Here is a tiny trained network, its code and every weight. The questions are about switching its units off for an input and a target symbol, where a switched-off unit gives its printed mean instead of its output.

import numpy as np


def w(rows, s, z=0):
    codes = np.array(rows[::2]) - 128.0
    scale = np.full(codes.shape[1], s)
    scale[-1] = z or s
    return codes * scale


def f(y):
    return np.maximum(y, 0)


def softmax(a):
    e = np.exp(a - a.max(-1, keepdims=True))
    return e / e.sum(-1, keepdims=True)


def log_softmax(a):
    a = a - a.max(-1, keepdims=True)
    return a - np.log(np.exp(a).sum(-1, keepdims=True))


def net(x, mask):
    ids = ['γζηθμξτφψ'.index(c) for c in x.split()]
    T = len(ids)
    res = E[ids] + P[:T]
    r = res
    for j in range(3):
        rows = slice(2 * j, 2 * j + 2)
        q, k, v = (r @ M[0][rows].T for M in (Q, K, V))
        z = softmax(np.where(np.tri(T) > 0, q @ k.T / 2**0.5, -1e9)) @ v
        o = O[0][rows]
        res = res + np.where(mask[j], z, o[:, -1]) @ o[:, :-1]
    y = f(res @ A[0][:, :-1].T + A[0][:, -1])
    res = res + np.where(mask[3:19], y, B[0][:, -1]) @ B[0][:, :-1]
    return log_softmax(res[-1] @ U[:, :-1].T + U[:, -1])


Q, K, V, O, A, B = {}, {}, {}, {}, {}, {}
E = w([
[42,121,182],'γ',
[171,115,144],'ζ',
[177,110,66],'η',
[162,186,91],'θ',
[7,215,66],'μ',
[104,109,99],'ξ',
[249,131,66],'τ',
[144,192,163],'φ',
[146,236,137],'ψ',
],0.017)
P = w([
[174,4,157],'0',
[172,20,151],'1',
[137,50,156],'2',
[93,72,164],'3',
[86,77,159],'4',
[57,94,167],'5',
[55,99,168],'6',
[49,106,165],'7',
[41,105,169],'8',
[47,118,161],'9',
],0.0031)
Q[0] = w([
[172,221,233],'h0',
[32,215,193],'h0',
[112,120,189],'h1',
[165,99,242],'h1',
[141,4,65],'h2',
[9,207,3],'h2',
],0.023)
K[0] = w([
[194,175,215],'h0',
[87,135,227],'h0',
[117,124,154],'h1',
[178,105,236],'h1',
[192,82,137],'h2',
[172,133,1],'h2',
],0.033)
V[0] = w([
[141,172,88],'h0',
[188,174,234],'h0',
[78,169,63],'h1',
[167,148,254],'h1',
[136,132,220],'h2',
[169,115,205],'h2',
],0.0097)
O[0] = w([
[185,162,117,217],'h0',
[34,111,14,195],'h0',
[234,112,233,253],'h1',
[83,133,1,26],'h1',
[12,108,64,109],'h2',
[48,99,37,113],'h2',
],0.0082,0.002)
A[0] = w([
[76,200,134,88],'n0',
[174,63,103,2],'n1',
[130,167,150,204],'n2',
[149,41,128,58],'n3',
[88,146,115,133],'n4',
[136,75,189,18],'n5',
[118,215,107,114],'n6',
[152,135,85,34],'n7',
[191,186,88,120],'n8',
[102,165,157,184],'n9',
[166,7,124,151],'n10',
[168,169,134,111],'n11',
[99,71,190,193],'n12',
[87,158,202,36],'n13',
[92,169,93,65],'n14',
[161,195,117,185],'n15',
],0.014,0.006)
B[0] = w([
[61,106,124,186],'n0',
[190,221,193,156],'n1',
[185,116,162,236],'n2',
[190,65,145,156],'n3',
[162,145,83,198],'n4',
[3,140,115,214],'n5',
[181,136,133,192],'n6',
[87,209,165,142],'n7',
[125,140,228,238],'n8',
[137,173,104,205],'n9',
[143,153,6,219],'n10',
[122,115,57,236],'n11',
[130,47,194,232],'n12',
[135,231,65,202],'n13',
[119,176,207,195],'n14',
[86,65,102,254],'n15',
],0.025,0.007)
U = w([
[254,129,46,76],'γ',
[98,224,105,41],'ζ',
[237,215,119,122],'η',
[137,190,213,85],'θ',
[137,66,72,174],'μ',
[62,111,151,163],'ξ',
[62,116,49,2],'τ',
[186,113,171,188],'φ',
[150,161,24,211],'ψ',
],0.0087,0.0076)

Each question gives the input, a string of symbols that net reads in full, and the target symbol t.
The units are the heads (2 rows each of Q, K, V and O) and the neurons (one row each of A and B). Each row of codes is followed by its name. A weight is (code - 128) times the scale printed after its matrix; where a second scale follows, it is the last column's (O, A, B and U).
mask holds one flag per unit, heads first, then neurons. A switched-off unit (its flag False) gives its mean, the last column of its rows in O or B, instead of its output. The means were averaged over made-up inputs and are rounded, as every weight is.
A unit's drop is (log p(t) with every unit on - log p(t) with that unit switched off) / (log p(t) with every unit on - log p(t) with every unit switched off).
The circuit of an input: a set's keep is (log p(t) with only the set's units on - log p(t) with every unit switched off) / (log p(t) with every unit on - log p(t) with every unit switched off). Starting from the 12 units with the biggest drops (on a tie, the unit counted first), units are removed one at a time, each time the one whose removal leaves the highest keep (on an exact tie, the one counted first), for as long as the keep stays at least 0.8.
units of the circuit, in order: the units of the circuit, biggest drop first
most important unit: the unit with the biggest drop
k most important neurons: the k neurons with the biggest drops, biggest first
heads that matter: for each layer, one digit per head in row order, 1 if its drop is at least 0.15 and else 0, layers parted by /
drop of u: that unit's drop, to one decimal
input τ ξ γ η, target γ: units of the circuit, in order => (n10, n5)
input ζ ζ ψ, target θ: units of the circuit, in order => (n10, n8)
input τ τ ψ, target θ: heads that matter => 110
input θ τ θ μ ζ ζ γ ψ ψ γ, target θ: 4 most important neurons => (n12, n10, n15, n11)
input θ μ ζ τ ζ φ, target φ: 4 most important neurons => (n10, n5, n8, n13)
input τ μ ψ ψ, target η: units of the circuit, in order => (n8, n13, h2, n11)
input ψ τ τ, target η: units of the circuit, in order => (n1)
input φ ξ μ ζ ξ ζ η, target μ: heads that matter => 010
input γ τ γ μ τ ζ ψ ψ, target η: 4 most important neurons => (n13, n8, n2, n11)
input ξ θ ξ ξ τ φ, target ζ: 3 most important neurons => (n14, n0, n12)
input φ ξ ξ, target μ: 4 most important neurons => (n12, n8, n10, n14)
input ξ τ θ μ η, target μ: 3 most important neurons => (n5, n10, n12)
input μ ζ φ τ ζ η γ θ, target ξ: heads that matter => 011
input γ τ ζ, target ψ: most important unit => h1
input τ γ φ, target ζ: 3 most important neurons => (n14, n12, n0)
input θ ψ ζ τ τ μ γ γ ξ, target τ: 3 most important neurons => (n5, n10, n13)
input ψ ζ τ, target η: 3 most important neurons => (n1, n5, n8)
input τ γ μ ζ ψ θ ζ, target ψ: 4 most important neurons => (n8, n12, n2, n5)
input μ μ φ μ, target ζ: drop of n6 => 0.0
input τ ζ τ θ ξ ζ θ θ, target φ: drop of n13 => 0.3
input μ γ γ, target θ: most important unit => h2
input ψ τ ξ, target μ: drop of n9 => 0.1
input γ φ τ φ θ μ θ ξ θ θ, target ξ: drop of n8 => 0.6
